Below are the code and all the weights of a small trained network. Each question names an input and a class and asks about switching units off, where a switched-off unit gives its printed mean instead of its output.

import numpy as np


def w(rows, s, z=0):
    codes = np.array(rows[::2]) - 128.0
    scale = np.full(codes.shape[1], s)
    scale[-1] = z or s
    return codes * scale


def f(y):
    return np.maximum(y, 0)


def log_softmax(a):
    a = a - a.max(-1, keepdims=True)
    return a - np.log(np.exp(a).sum(-1, keepdims=True))


def net(x, mask):
    res = np.array(x, float).reshape(1, 8) / 4 @ E
    y = f(res @ A[0][:, :-1].T + A[0][:, -1])
    res = res + np.where(mask, y, B[0][:, -1]) @ B[0][:, :-1]
    return log_softmax(res[-1] @ U[:, :-1].T + U[:, -1])


A, B = {}, {}
E = w([
[130,125,198,102,83,208,129,121,130],'x0',
[111,159,141,233,83,188,128,140,114],'x1',
[99,85,55,185,160,127,78,171,121],'x2',
[98,89,156,97,152,190,96,113,139],'x3',
[107,26,96,116,188,166,169,114,137],'x4',
[109,63,138,144,109,222,79,138,124],'x5',
[174,93,143,3,124,117,94,158,112],'x6',
[84,146,162,58,151,121,92,42,219],'x7',
],0.011)
A[0] = w([
[98,66,134,130,155,201,85,124,144,123],'N0',
[104,141,76,140,195,118,117,82,149,196],'N1',
[140,164,156,182,37,196,151,116,117,87],'N2',
[102,138,170,171,44,181,145,143,118,105],'N3',
[162,102,83,178,137,86,143,186,94,147],'N4',
[118,98,66,153,167,108,221,165,76,134],'N5',
[119,169,139,144,1,149,116,143,88,252],'N6',
[92,184,98,162,143,77,143,72,201,147],'N7',
],0.0094,0.0031)
B[0] = w([
[107,91,99,132,148,183,72,75,200,232],'N0',
[62,89,108,145,156,108,146,119,117,217],'N1',
[159,128,195,254,58,150,183,100,185,231],'N2',
[178,102,162,209,101,222,157,146,154,222],'N3',
[168,115,55,136,145,112,125,188,48,249],'N4',
[202,78,84,141,181,136,167,96,62,254],'N5',
[166,175,181,160,25,141,117,155,147,242],'N6',
[37,206,149,144,160,86,181,102,98,228],'N7',
],0.0089,0.0099)
U = w([
[175,76,62,152,180,123,167,144,75,33],'0',
[155,126,172,196,76,177,159,129,151,95],'1',
[54,154,126,151,168,81,170,95,114,48],'2',
[71,42,110,108,178,212,45,106,166,248],'3',
[188,147,183,10,126,75,147,86,157,219],'4',
[159,175,94,150,75,75,36,200,120,84],'5',
],0.012,0.0018)

Each question gives the input, the list of numbers given to net, and the class t.
The units are the neurons (one row each of A and B). Each row of codes is followed by its name. A weight is (code - 128) times the scale printed after its matrix; where a second scale follows, it is the last column's (A, B and U).
mask holds one flag per neuron, in row order. A switched-off neuron (its flag False) gives its mean, the last column of its row in B, instead of its output. The means were averaged over made-up inputs and are rounded, as every weight is.
A unit's drop is (log p(t) with every unit on - log p(t) with that unit switched off) / (log p(t) with every unit on - log p(t) with every unit switched off).
The circuit of an input: a set's keep is (log p(t) with only the set's units on - log p(t) with every unit switched off) / (log p(t) with every unit on - log p(t) with every unit switched off). Starting from all 8 units, units are removed one at a time, each time the one whose removal leaves the highest keep (on an exact tie, the one counted first), for as long as the keep stays at least 0.8.
units of the circuit, in order: the units of the circuit, biggest drop first
most important unit: the unit with the biggest drop
top k neurons: the k neurons with the biggest drops, biggest first
drop when u is switched off: that unit's drop, to one decimal
input [7,-6,-7,-1,-8,-7,-1,-3], class 1: most important unit	N6
input [-1,-7,8,4,-8,-4,0,-4], class 0: top 2 neurons	[N6; N4]
input [0,-4,1,-5,-4,6,-1,7], class 2: top 4 neurons	[N7; N0; N6; N3]
input [-8,0,1,-1,-4,8,-2,5], class 2: units of the circuit, in order	[N7; N3]
input [5,-3,7,-2,-3,-2,3,-3], class 5: units of the circuit, in order	[N5; N3]
input [3,2,2,-5,-3,4,8,8], class 4: top 2 neurons	[N3; N1]
input [-2,5,8,0,0,2,-7,-5], class 0: top 2 neurons	[N4; N5]
input [-6,4,4,-5,-3,2,-3,-3], class 0: top 2 neurons	[N4; N5]
input [-3,6,4,5,2,3,-5,1], class 3: top 2 neurons	[N0; N6]
input [-2,8,0,-7,6,8,4,5], class 3: top 2 neurons	[N0; N6]
input [3,-3,7,-7,0,2,-8,7], class 2: drop when N0 is switched off	0.0
input [-2,-3,-4,-4,3,-6,-1,7], class 2: drop when N7 is switched off	0.3
input [-7,-3,-1,-7,-4,-1,1,8], class 2: drop when N7 is switched off	0.2
input [-8,-8,-6,-8,8,-4,-1,5], class 2: most important unit	N7
